Below are the code and all the weights of a small trained network. Each question names an input and a target symbol and asks about switching units off, where a switched-off unit gives its printed mean instead of its output.

import numpy as np


def w(rows, s, z=0):
    codes = np.array(rows[::2]) - 128.0
    scale = np.full(codes.shape[1], s)
    scale[-1] = z or s
    return codes * scale


def f(y):
    return np.maximum(y, 0)


def softmax(a):
    e = np.exp(a - a.max(-1, keepdims=True))
    return e / e.sum(-1, keepdims=True)


def log_softmax(a):
    a = a - a.max(-1, keepdims=True)
    return a - np.log(np.exp(a).sum(-1, keepdims=True))


def net(x, mask):
    ids = ['ΔΘΛΦΩαβγζητψ'.index(c) for c in x.split()]
    T = len(ids)
    res = E[ids] + P[:T]
    q, k, v = (res @ M[0].T for M in (Q, K, V))
    z = softmax(np.where(np.tri(T) > 0, q @ k.T / 2**0.5, -1e9)) @ v
    res = res + np.where(mask[0], z, O[0][:, -1]) @ O[0][:, :-1]
    y = f(res @ A[0][:, :-1].T + A[0][:, -1])
    res = res + np.where(mask[1:17], y, B[0][:, -1]) @ B[0][:, :-1]
    return log_softmax(res[-1] @ U[:, :-1].T + U[:, -1])


Q, K, V, O, A, B = {}, {}, {}, {}, {}, {}
E = w([
[160,158,109,105,111],'Δ',
[126,158,105,105,137],'Θ',
[167,197,115,105,68],'Λ',
[133,155,104,83,137],'Φ',
[103,160,113,42,170],'Ω',
[188,100,83,112,71],'α',
[198,131,67,199,62],'β',
[93,79,75,170,134],'γ',
[90,212,149,142,104],'ζ',
[82,115,153,81,162],'η',
[131,55,110,94,121],'τ',
[4,143,147,142,115],'ψ',
],0.022)
P = w([
[140,249,88,118,72],'0',
[123,188,73,91,135],'1',
[112,184,74,103,127],'2',
[121,170,87,104,121],'3',
[133,174,101,119,103],'4',
[135,178,109,132,99],'5',
[134,167,117,129,98],'6',
[115,150,120,112,122],'7',
[109,158,135,126,114],'8',
[115,153,141,138,107],'9',
[127,162,132,124,123],'10',
[115,155,130,113,140],'11',
],0.012)
Q[0] = w([
[178,128,185,151,169],'head 1',
[157,48,249,160,177],'head 1',
],0.011)
K[0] = w([
[164,109,114,80,139],'head 1',
[144,212,2,99,155],'head 1',
],0.0077)
V[0] = w([
[133,219,209,23,213],'head 1',
[2,99,237,125,121],'head 1',
],0.0076)
O[0] = w([
[161,98,247,117,123,254],'head 1',
[56,47,110,144,31,180],'head 1',
],0.014,0.0033)
A[0] = w([
[210,79,173,219,105,218],'neuron 1',
[164,202,157,95,84,237],'neuron 2',
[69,231,183,104,69,111],'neuron 3',
[107,63,197,174,194,149],'neuron 4',
[167,83,102,233,146,246],'neuron 5',
[130,143,175,92,118,108],'neuron 6',
[178,134,180,92,100,238],'neuron 7',
[179,186,184,105,23,253],'neuron 8',
[254,185,209,122,195,91],'neuron 9',
[42,186,156,63,136,190],'neuron 10',
[101,98,113,131,123,166],'neuron 11',
[107,215,153,206,128,63],'neuron 12',
[32,120,96,151,51,110],'neuron 13',
[11,122,128,86,224,135],'neuron 14',
[70,166,119,131,151,232],'neuron 15',
[137,106,177,95,117,64],'neuron 16',
],0.0096,0.0039)
B[0] = w([
[139,68,104,52,182,158],'neuron 1',
[119,97,88,160,216,227],'neuron 2',
[126,144,209,191,206,233],'neuron 3',
[91,227,28,173,58,155],'neuron 4',
[126,51,123,152,193,162],'neuron 5',
[80,54,149,49,122,178],'neuron 6',
[88,165,49,62,156,207],'neuron 7',
[109,81,102,127,166,242],'neuron 8',
[163,215,203,71,37,225],'neuron 9',
[215,3,28,149,98,251],'neuron 10',
[149,142,209,161,97,161],'neuron 11',
[189,119,252,219,109,157],'neuron 12',
[164,107,145,51,107,231],'neuron 13',
[164,177,121,138,95,209],'neuron 14',
[164,118,107,220,154,189],'neuron 15',
[110,56,125,94,107,165],'neuron 16',
],0.006,0.012)
U = w([
[128,174,152,114,103,7],'Δ',
[113,171,152,126,119,79],'Θ',
[117,180,162,122,101,73],'Λ',
[102,181,147,102,109,38],'Φ',
[116,140,133,47,155,173],'Ω',
[153,181,70,87,80,39],'α',
[234,113,94,137,132,108],'β',
[76,152,2,173,140,252],'γ',
[174,84,156,142,201,245],'ζ',
[71,33,105,117,250,124],'η',
[151,117,73,151,176,223],'τ',
[167,92,127,154,31,97],'ψ',
],0.01,0.0037)

Each question gives the input, a string of symbols that net reads in full, and the target symbol t.
The units are the heads (2 rows each of Q, K, V and O) and the neurons (one row each of A and B). Each row of codes is followed by its name. A weight is (code - 128) times the scale printed after its matrix; where a second scale follows, it is the last column's (O, A, B and U).
mask holds one flag per unit, heads first, then neurons. A switched-off unit (its flag False) gives its mean, the last column of its rows in O or B, instead of its output. The means were averaged over made-up inputs and are rounded, as every weight is.
A unit's drop is (log p(t) with every unit on - log p(t) with that unit switched off) / (log p(t) with every unit on - log p(t) with every unit switched off).
The circuit of an input: a set's keep is (log p(t) with only the set's units on - log p(t) with every unit switched off) / (log p(t) with every unit on - log p(t) with every unit switched off). Starting from the 12 units with the biggest drops (on a tie, the unit counted first), units are removed one at a time, each time the one whose removal leaves the highest keep (on an exact tie, the one counted first), for as long as the keep stays at least 0.8.
units of the circuit, in order: the units of the circuit, biggest drop first
top k neurons: the k neurons with the biggest drops, biggest first
drop when u is switched off: that unit's drop, to one decimal
input Ω Λ Ω Ω α, target α: units of the circuit, in order : (head 1; neuron 9; neuron 3)
input Ω Ω ψ η Ω η β ζ α η Ω Φ, target η: units of the circuit, in order : (neuron 9; head 1)
input ζ ψ Ω Ω β Ω Δ Ω α ψ Λ, target ψ: units of the circuit, in order : (head 1)
input ψ Λ Ω Ω γ Ω Ω Δ α Ω Ω η, target Ω: top 2 neurons : (neuron 6; neuron 7)
input Ω Δ Φ, target Ω: units of the circuit, in order : (head 1; neuron 9; neuron 7; neuron 6)
input τ ψ ψ η η, target ψ: units of the circuit, in order : (head 1; neuron 2)
input ψ Ω β Ω η Ω η ψ η ζ Δ, target η: units of the circuit, in order : (neuron 9; head 1; neuron 8; neuron 14)
input η ψ η ψ τ Ω η Ω Δ, target η: top 3 neurons : (neuron 9; neuron 8; neuron 14)
input τ γ Ω Ω, target γ: units of the circuit, in order : (head 1; neuron 13)
input η ζ Ω η Ω ψ Ω α α Ω η ζ, target η: units of the circuit, in order : (neuron 9; head 1; neuron 8)
input Λ τ τ γ ψ Θ, target ψ: units of the circuit, in order : (head 1; neuron 7)
input Ω β Φ ψ Δ Ω η β, target η: units of the circuit, in order : (neuron 1; neuron 5; neuron 9)
input β α Δ ζ ψ η α Φ η Φ α, target η: top 2 neurons : (neuron 9; neuron 1)
input τ Ω η Θ, target η: units of the circuit, in order : (neuron 9)
input η τ Ω β η β Ω γ γ Θ Λ, target γ: units of the circuit, in order : (head 1; neuron 9)
input Ω Ω Ω ζ Ω Ω Ω Θ, target Ω: top 2 neurons : (neuron 9; neuron 7)
input Δ Λ Ω Λ, target Ω: top 2 neurons : (neuron 9; neuron 7)
input Ω Λ β Ω, target β: top 3 neurons : (neuron 10; neuron 15; neuron 2)
input ψ τ β ψ ψ β α η β η Λ, target η: top 2 neurons : (neuron 8; neuron 9)
input Θ γ ζ η η Λ β Ω ζ ψ Ω Θ, target ψ: units of the circuit, in order : (head 1)
input ψ α β, target ψ: top 2 neurons : (neuron 2; neuron 13)
input Ω Ω Δ η, target Ω: drop when neuron 6 is switched off : 0.2
input Ω τ Ω ψ α, target ψ: drop when head 1 is switched off : 3.0
input ψ Δ ζ β η η ψ ζ Ω Θ ψ γ, target ψ: drop when neuron 2 is switched off : 0.2
